[[ -4   9 -11  16   5   3]
 [  1  -2  -2  -6   6  -1]
 [ -5  -3  -5   7   8   1]
 [ -2   0   8  25   5   5]
 [ -6   0  11   7  -1   1]
 [  3  20   6  57   1  12]
 [  7  -2   1  -3  -1  -1]
 [  5   4   7 -38   1  -8]
 [ -3   5  -4  19   3   4]
 [ -3   0  -3  32   0   7]
 [ -3  -9   1  20   1   4]]
->
[[ -4   9 -11  16   5   3]
 [ -5  -3  -5   7   8   1]
 [ -6   0  11   7  -1   1]
 [  7  -2   1  -3  -1  -1]
 [ -3   5  -4  19   3   4]
 [ -3  -9   1  20   1   4]]

[[-27 -17  39 -36   4 -51   0  22 -45 -24   9]
 [ -7 -24 -13 -28 -35 -53   0  26  -5 -15 -35]
 [-16 -14  15 -30  -5 -20 -24 -33 -20 -16 -11]
 [-14 -25  17 -20 -13 -54  18  29 -19  -8  -3]
 [-14  -8  22 -30  -8 -64   6  21 -20 -17  17]]
->
[[-27 -17  39 -36   4 -51   0  22 -45 -24   9]
 [-16 -14  15 -30  -5 -20 -24 -33 -20 -16 -11]
 [-14  -8  22 -30  -8 -64   6  21 -20 -17  17]]

[[-10 -30  44   6  20 -46 -13   1  14 -14]
 [-28  21  41   1 -44  -6  47  13 -15  29]
 [ 25  16  29 -42  42 -22  29  -8  33   1]
 [ 28  16  27  26  46  33  35  34   0  45]
 [ 49 -43 -34 -47 -46 -42 -16  28  -9 -17]]
->
[[-10 -30  44   6  20 -46 -13   1  14 -14]
 [ 25  16  29 -42  42 -22  29  -8  33   1]
 [ 49 -43 -34 -47 -46 -42 -16  28  -9 -17]]

[[  4  15   0  11]
 [-55   6 -33 -12]
 [-42   2  -7  -7]
 [ 14 -20  -7   1]
 [ 47  -7  21  34]
 [ -3  18 -15  -7]
 [ 12 -22  18   8]
 [ 35   2  22  -2]
 [ 35  -1  13  -5]
 [-22  11 -21  -7]]
->
[[  4  15   0  11]
 [-42   2  -7  -7]
 [ 47  -7  21  34]
 [ 12 -22  18   8]
 [ 35  -1  13  -5]]

[[ 65 -18  50   6  17]
 [ 63 -16  49   7  15]
 [ 66 -18  51   7  17]
 [ 64 -18  50   6  16]
 [ 65 -18  51   6  15]
 [ 66 -17  51   6  17]
 [ 64 -17  49   7  15]
 [ 65 -17  50   6  16]
 [ 63 -17  49   6  15]
 [ 63 -17  48   6  15]
 [ 64 -17  49   6  16]]
->
[[ 65 -18  50   6  17]
 [ 66 -18  51   7  17]
 [ 65 -18  51   6  15]
 [ 64 -17  49   7  15]
 [ 63 -17  49   6  15]
 [ 64 -17  49   6  16]]

[[  7  23  39   5   3 -25  -2  -3  34  -7  10  56  52]
 [-34   4 -18  -8  22  20   3  -8 -19  23  -8  -3 -46]
 [ 17  14  45 -55  18 -41   4 -14   4   3 -12  27   4]
 [ 33  20  43  27  11   1   4 -21  30 -34  23  -3  24]
 [ -1  -1  30 -17  38 -34  11   5  28 -28  13  39  16]]
->
[[  7  23  39   5   3 -25  -2  -3  34  -7  10  56  52]
 [ 17  14  45 -55  18 -41   4 -14   4   3 -12  27   4]
 [ -1  -1  30 -17  38 -34  11   5  28 -28  13  39  16]]

[[-46 -20 -13  14  14  -7  47]
 [ 28  38 -12 -53   5 -50   1]]
->
[[-46 -20 -13  14  14  -7  47]]

[[ 37 -58  16]
 [ 12 -29  34]
 [ -5 -48 -47]
 [-14 -16  -3]
 [ 44 -17   6]
 [ 23  16  31]
 [ 25  24  36]
 [ -8 -44 -54]
 [  6  15  -7]
 [ 10  21  62]
 [-16   6  20]]
->
[[ 37 -58  16]
 [ -5 -48 -47]
 [ 44 -17   6]
 [ 25  24  36]
 [  6  15  -7]
 [-16   6  20]]

[[-30 -32  -6  21   8 -51  42   7   6 -29]
 [ -2  11   1  24 -21  -3  -8   0  -3 -15]
 [  4   1   0   8  -1  -6   4  -3  -1 -16]]
->
[[-30 -32  -6  21   8 -51  42   7   6 -29]
 [  4   1   0   8  -1  -6   4  -3  -1 -16]]
